Below are the code and all the weights of a small trained network. Each question names an input and a class and asks about switching units off, where a switched-off unit gives its printed mean instead of its output.

import numpy as np


def w(rows, s, z=0):
    codes = np.array(rows[::2]) - 128.0
    scale = np.full(codes.shape[1], s)
    scale[-1] = z or s
    return codes * scale


def f(y):
    return np.maximum(y, 0)


def log_softmax(a):
    a = a - a.max(-1, keepdims=True)
    return a - np.log(np.exp(a).sum(-1, keepdims=True))


def net(x, mask):
    res = np.array(x, float).reshape(1, 5) / 4 @ E
    y = f(res @ A[0][:, :-1].T + A[0][:, -1])
    res = res + np.where(mask, y, B[0][:, -1]) @ B[0][:, :-1]
    return log_softmax(res[-1] @ U[:, :-1].T + U[:, -1])


A, B = {}, {}
E = w([
[71,214,242,34,151,3,176,66,230,139,26,182],'x0',
[46,216,132,136,8,142,46,231,248,14,253,151],'x1',
[135,129,125,129,131,126,122,131,131,136,132,129],'x2',
[132,132,132,128,128,125,128,134,135,135,132,134],'x3',
[205,76,230,9,247,162,61,237,212,226,178,12],'x4',
],0.0047)
A[0] = w([
[82,175,201,61,150,56,168,107,192,131,71,146,53],'n1',
[141,57,67,180,125,210,101,161,76,110,188,107,2],'n2',
[205,77,228,18,223,159,45,227,207,213,178,30,75],'n3',
[142,66,59,169,127,202,109,166,80,116,187,113,14],'n4',
[83,158,178,73,142,72,158,103,181,117,74,158,36],'n5',
[71,175,196,81,135,52,166,101,186,115,71,172,55],'n6',
[49,221,124,140,30,151,15,232,236,28,254,138,112],'n7',
],0.0049,0.0046)
B[0] = w([
[184,171,92,180,96,65,67,172,97,163,180,81,179],'n1',
[195,208,106,183,81,36,66,170,102,172,172,74,172],'n2',
[37,195,16,231,54,123,170,42,75,40,82,229,254],'n3',
[193,206,111,174,89,27,71,158,101,171,170,85,170],'n4',
[191,196,101,182,86,65,70,172,83,160,177,86,162],'n5',
[187,186,93,175,93,78,70,163,107,154,190,83,175],'n6',
[162,55,143,80,219,55,181,57,2,180,21,87,229],'n7',
],0.0058,0.0084)
U = w([
[188,174,119,155,83,102,64,173,128,174,204,79,52],'0',
[117,123,131,122,136,135,137,127,139,127,126,134,255],'1',
[47,157,83,178,70,133,164,88,121,32,109,209,44],'2',
[123,114,142,110,135,135,130,138,139,124,136,122,241],'3',
[160,59,146,85,214,116,175,100,81,186,54,90,60],'4',
[95,77,184,70,148,168,151,176,214,113,185,141,138],'5',
[106,84,193,57,129,201,131,183,254,115,232,143,46],'6',
[119,81,210,61,123,213,130,203,254,113,203,137,52],'7',
],0.009,0.0095)

Each question gives the input, the list of numbers given to net, and the class t.
The units are the neurons (one row each of A and B). Each row of codes is followed by its name. A weight is (code - 128) times the scale printed after its matrix; where a second scale follows, it is the last column's (A, B and U).
mask holds one flag per neuron, in row order. A switched-off neuron (its flag False) gives its mean, the last column of its row in B, instead of its output. The means were averaged over made-up inputs and are rounded, as every weight is.
A unit's drop is (log p(t) with every unit on - log p(t) with that unit switched off) / (log p(t) with every unit on - log p(t) with every unit switched off).
The circuit of an input: a set's keep is (log p(t) with only the set's units on - log p(t) with every unit switched off) / (log p(t) with every unit on - log p(t) with every unit switched off). Starting from all 7 units, units are removed one at a time, each time the one whose removal leaves the highest keep (on an exact tie, the one counted first), for as long as the keep stays at least 0.8.
circuit, biggest first: the units of the circuit, biggest drop first
k most important neurons: the k neurons with the biggest drops, biggest first
drop of u: that unit's drop, to one decimal
input [8,7,7,-2,2], class 0: 3 most important neurons => [n6 n1 n5]
input [7,6,-5,-1,-1], class 0: circuit, biggest first => [n6 n1]
input [6,-5,4,1,4], class 0: circuit, biggest first => [n1 n7]
input [-6,-5,-6,4,1], class 0: circuit, biggest first => [n7]
input [2,-8,8,8,7], class 1: 2 most important neurons => [n3 n7]
input [6,0,-5,-4,3], class 0: 2 most important neurons => [n1 n6]
input [7,2,-7,-4,4], class 0: 3 most important neurons => [n1 n6 n5]
input [7,-1,-2,7,3], class 0: circuit, biggest first => [n1 n6]
input [-8,2,1,-7,-7], class 0: 3 most important neurons => [n3 n2 n4]
input [-8,8,-6,4,-7], class 0: 3 most important neurons => [n2 n4 n3]
input [4,7,0,7,-7], class 1: circuit, biggest first => [n3 n7]
input [6,-7,-8,6,7], class 3: 2 most important neurons => [n7 n1]
input [1,-8,-2,-8,4], class 1: drop of n7 => 0.9
input [-5,5,5,-5,6], class 2: circuit, biggest first => [n3]
input [4,6,0,-2,6], class 2: drop of n3 => 1.4
input [-5,-4,-8,-2,8], class 2: drop of n3 => 0.8
